Below are the code and all the weights of a small trained network. Each question names an input and a target symbol and asks about switching units off, where a switched-off unit gives its printed mean instead of its output.

import numpy as np


def w(rows, s, z=0):
    codes = np.array(rows[::2]) - 128.0
    scale = np.full(codes.shape[1], s)
    scale[-1] = z or s
    return codes * scale


def norm(h):
    return h / np.sqrt((h * h).mean(-1, keepdims=True) + 1e-5)


def f(y):
    return np.maximum(y, 0)


def softmax(a):
    e = np.exp(a - a.max(-1, keepdims=True))
    return e / e.sum(-1, keepdims=True)


def log_softmax(a):
    a = a - a.max(-1, keepdims=True)
    return a - np.log(np.exp(a).sum(-1, keepdims=True))


def net(x, mask):
    ids = ['ΔΘΛΞΣΨαβγεζηπτω'.index(c) for c in x.split()]
    T = len(ids)
    res = E[ids] + P[:T]
    u = 0
    for l in range(2):
        r = norm(res)
        for j in range(3):
            rows = slice(3 * j, 3 * j + 3)
            q, k, v = (r @ M[l][rows].T for M in (Q, K, V))
            z = softmax(np.where(np.tri(T) > 0, q @ k.T / 3**0.5, -1e9)) @ v
            o = O[l][rows]
            res = res + np.where(mask[u + j], z, o[:, -1]) @ o[:, :-1]
        u += 3
        y = f(norm(res) @ A[l][:, :-1].T + A[l][:, -1])
        res = res + np.where(mask[u : u + 8], y, B[l][:, -1]) @ B[l][:, :-1]
        u += 8
    return log_softmax(norm(res)[-1] @ U[:, :-1].T + U[:, -1])


Q, K, V, O, A, B = {}, {}, {}, {}, {}, {}
E = w([
[118,199,145,128,174,120],'Δ',
[219,241,165,145,106,168],'Θ',
[202,186,79,138,128,212],'Λ',
[134,194,53,143,105,177],'Ξ',
[126,185,71,203,149,167],'Σ',
[202,155,166,112,162,170],'Ψ',
[156,131,233,147,166,110],'α',
[188,82,154,94,182,18],'β',
[194,126,187,41,111,156],'γ',
[124,94,7,142,56,67],'ε',
[46,108,79,236,144,79],'ζ',
[221,71,64,59,137,102],'η',
[158,57,208,104,103,50],'π',
[198,88,129,136,27,116],'τ',
[112,92,104,110,200,206],'ω',
],0.017)
P = w([
[101,197,156,54,138,119],'0',
[219,166,129,188,177,90],'1',
[209,139,132,195,169,93],'2',
[208,114,133,196,162,120],'3',
[198,86,144,192,155,137],'4',
[171,54,149,179,142,147],'5',
[179,31,146,187,139,161],'6',
[170,5,149,198,143,188],'7',
],0.012)
Q[0] = w([
[192,99,127,194,123,99],'0.h1',
[120,122,116,80,191,103],'0.h1',
[27,165,84,64,126,101],'0.h1',
[189,81,140,190,168,151],'0.h2',
[130,88,108,122,193,159],'0.h2',
[154,115,108,103,125,157],'0.h2',
[135,109,192,167,96,157],'0.h3',
[193,91,134,201,90,57],'0.h3',
[211,56,89,254,124,192],'0.h3',
],0.034)
K[0] = w([
[137,71,130,123,127,155],'0.h1',
[111,162,113,129,112,152],'0.h1',
[146,214,145,106,135,100],'0.h1',
[120,48,132,148,119,177],'0.h2',
[122,105,149,141,110,123],'0.h2',
[104,127,138,152,127,126],'0.h2',
[128,98,89,132,142,141],'0.h3',
[162,99,126,118,60,126],'0.h3',
[128,4,146,154,121,141],'0.h3',
],0.044)
V[0] = w([
[54,118,52,142,69,60],'0.h1',
[157,47,88,168,160,126],'0.h1',
[172,69,92,47,138,82],'0.h1',
[110,98,81,96,235,124],'0.h2',
[88,119,169,161,164,76],'0.h2',
[165,141,154,169,32,80],'0.h2',
[244,124,83,160,52,196],'0.h3',
[142,97,2,90,150,111],'0.h3',
[92,171,118,148,107,190],'0.h3',
],0.034)
O[0] = w([
[122,115,204,100,159,29,79],'0.h1',
[59,104,124,66,163,130,201],'0.h1',
[86,164,194,167,205,193,177],'0.h1',
[106,175,155,44,95,187,124],'0.h2',
[111,61,130,114,70,142,103],'0.h2',
[119,57,138,207,169,84,149],'0.h2',
[172,72,99,76,254,96,255],'0.h3',
[117,187,219,65,183,114,148],'0.h3',
[167,166,91,127,128,64,77],'0.h3',
],0.024,0.04)
A[0] = w([
[117,78,120,62,57,152,97],'0.n1',
[205,214,192,145,112,198,148],'0.n2',
[127,17,208,60,45,84,40],'0.n3',
[133,162,48,209,21,115,164],'0.n4',
[11,110,159,255,131,100,3],'0.n5',
[205,24,239,117,209,215,134],'0.n6',
[101,181,118,227,134,208,117],'0.n7',
[72,146,94,44,53,41,133],'0.n8',
],0.022,0.0054)
B[0] = w([
[111,168,200,159,194,115,155],'0.n1',
[120,55,128,161,213,96,160],'0.n2',
[53,124,12,47,101,65,142],'0.n3',
[158,57,201,64,216,172,150],'0.n4',
[104,59,111,32,108,194,152],'0.n5',
[4,149,56,178,112,122,253],'0.n6',
[112,87,111,46,93,25,156],'0.n7',
[116,66,75,29,194,62,148],'0.n8',
],0.027,0.026)
Q[1] = w([
[126,92,132,188,90,113],'1.h1',
[95,206,77,162,86,172],'1.h1',
[164,117,114,51,128,122],'1.h1',
[17,136,95,114,214,163],'1.h2',
[158,90,123,110,166,151],'1.h2',
[97,65,126,46,198,176],'1.h2',
[116,76,96,19,183,157],'1.h3',
[97,74,121,2,147,145],'1.h3',
[120,106,90,123,118,125],'1.h3',
],0.039)
K[1] = w([
[126,74,125,146,102,87],'1.h1',
[117,37,44,82,183,153],'1.h1',
[176,162,155,67,145,141],'1.h1',
[253,189,180,167,104,112],'1.h2',
[100,91,173,145,92,150],'1.h2',
[127,150,206,181,52,120],'1.h2',
[206,156,202,161,54,115],'1.h3',
[187,166,205,189,79,99],'1.h3',
[98,150,133,134,136,146],'1.h3',
],0.036)
V[1] = w([
[120,142,78,110,61,45],'1.h1',
[183,83,99,86,138,154],'1.h1',
[106,85,68,130,167,134],'1.h1',
[40,175,132,96,227,164],'1.h2',
[155,137,133,42,176,133],'1.h2',
[94,2,201,157,215,88],'1.h2',
[176,91,227,45,154,80],'1.h3',
[83,91,166,111,6,106],'1.h3',
[132,27,106,43,126,253],'1.h3',
],0.039)
O[1] = w([
[156,62,179,130,98,100,46],'1.h1',
[178,168,106,177,115,98,165],'1.h1',
[108,171,107,117,70,85,199],'1.h1',
[82,113,90,30,183,202,159],'1.h2',
[103,130,82,72,93,82,195],'1.h2',
[84,31,193,120,50,205,222],'1.h2',
[112,109,148,33,57,55,179],'1.h3',
[92,224,216,148,140,91,1],'1.h3',
[76,220,66,171,4,107,190],'1.h3',
],0.029,0.032)
A[1] = w([
[254,133,145,164,128,137,174],'1.n1',
[119,163,75,127,99,137,180],'1.n2',
[146,97,90,105,147,136,71],'1.n3',
[130,129,150,152,230,145,111],'1.n4',
[87,75,183,153,112,90,173],'1.n5',
[156,54,142,83,158,163,185],'1.n6',
[188,190,149,165,91,104,2],'1.n7',
[125,138,90,167,127,197,132],'1.n8',
],0.053,0.005)
B[1] = w([
[24,235,216,148,254,113,139],'1.n1',
[139,96,176,164,181,97,209],'1.n2',
[167,128,118,97,66,165,203],'1.n3',
[188,101,153,83,224,198,184],'1.n4',
[83,58,198,163,184,86,188],'1.n5',
[242,215,171,227,19,88,252],'1.n6',
[228,28,150,30,147,254,145],'1.n7',
[109,96,36,107,200,162,193],'1.n8',
],0.038,0.031)
U = w([
[140,189,112,42,109,193,209],'Δ',
[162,88,175,180,110,197,163],'Θ',
[206,126,45,113,132,116,21],'Λ',
[152,100,251,46,115,143,46],'Ξ',
[162,205,100,88,204,76,54],'Σ',
[49,144,185,96,206,188,99],'Ψ',
[59,145,188,160,91,158,129],'α',
[129,156,56,171,73,118,146],'β',
[39,67,116,138,57,146,1],'γ',
[99,129,252,72,191,73,131],'ε',
[174,194,196,157,106,62,198],'ζ',
[121,37,115,167,224,91,186],'η',
[109,96,138,39,106,34,105],'π',
[231,116,152,76,119,71,142],'τ',
[153,202,174,215,159,148,140],'ω',
],0.014,0.0057)

Each question gives the input, a string of symbols that net reads in full, and the target symbol t.
The units are the heads (3 rows each of Q, K, V and O) and the neurons (one row each of A and B). Each row of codes is followed by its name. A weight is (code - 128) times the scale printed after its matrix; where a second scale follows, it is the last column's (O, A, B and U).
mask holds one flag per unit, layer by layer, with each layer's heads first. A switched-off unit (its flag False) gives its mean, the last column of its rows in O or B, instead of its output. The means were averaged over made-up inputs and are rounded, as every weight is.
A unit's drop is (log p(t) with every unit on - log p(t) with that unit switched off) / (log p(t) with every unit on - log p(t) with every unit switched off).
The circuit of an input: a set's keep is (log p(t) with only the set's units on - log p(t) with every unit switched off) / (log p(t) with every unit on - log p(t) with every unit switched off). Starting from the 12 units with the biggest drops (on a tie, the unit counted first), units are removed one at a time, each time the one whose removal leaves the highest keep (on an exact tie, the one counted first), for as long as the keep stays at least 0.8.
circuit, biggest first: the units of the circuit, biggest drop first
unit that matters most: the unit with the biggest drop
k most important neurons: the k neurons with the biggest drops, biggest first
k most important neurons of layer l: the k neurons of layer l with the biggest drops, biggest first
heads that matter: for each layer, one digit per head in row order, 1 if its drop is at least 0.15 and else 0, layers parted by /
input ω τ γ Θ γ Σ, target Σ: heads that matter -> 011 / 010
input α Σ ω γ, target Δ: most important neuron -> (1.n7)
input Σ γ γ ζ γ τ Σ ζ, target π: circuit, biggest first -> (0.h1 1.h3 0.n6)
input Λ γ ω γ Ψ ζ ω ζ, target Δ: heads that matter -> 010 / 000
input α γ Ξ, target ω: circuit, biggest first -> (0.h3 1.h3)
input α Ξ Ψ, target ω: circuit, biggest first -> (0.h3 1.h3)
input ω Λ π Σ ε ε, target Σ: circuit, biggest first -> (0.h2 1.h2)
input ε γ Δ Ξ Σ γ Θ ω, target Ξ: circuit, biggest first -> (1.h3 0.h1 1.h2)
input Ξ Σ Ψ ω, target τ: heads that matter -> 101 / 001
input ω Σ ω β γ τ α β, target Σ: circuit, biggest first -> (0.h2 1.h2 0.h3)
input α γ Ξ Θ Σ α, target Θ: circuit, biggest first -> (0.h3 0.n4 1.h2)
input Λ η Λ β η τ ω Ψ, target Λ: heads that matter -> 101 / 011
input π η β η, target α: circuit, biggest first -> (0.h3 1.h3 0.n4 0.n6)
input τ ε Ψ ζ η γ, target Θ: unit that matters most -> 0.h2
input γ Ξ β Δ Λ ω τ, target γ: heads that matter -> 101 / 011
input Ξ η τ β γ Σ, target τ: circuit, biggest first -> (1.h3 0.h1 0.h3 1.n6)
input ζ Σ Ξ η, target Ψ: heads that matter -> 100 / 000
input γ ω Θ Ψ Λ τ Δ ζ, target γ: 2 most important neurons of layer 0 -> (0.n4 0.n6)
input ω τ γ γ τ, target Σ: heads that matter -> 011 / 010
input γ Δ ω η Ξ, target Δ: circuit, biggest first -> (0.h2)
input τ Δ α τ, target Θ: heads that matter -> 010 / 011
input Σ α ω τ, target π: heads that matter -> 101 / 011
input Σ Ψ ω Σ α ζ ζ, target π: heads that matter -> 100 / 000
input τ Θ Θ τ ζ ω, target Θ: heads that matter -> 110 / 011
input α Ξ β ω ζ Ξ Ξ, target ω: heads that matter -> 101 / 011
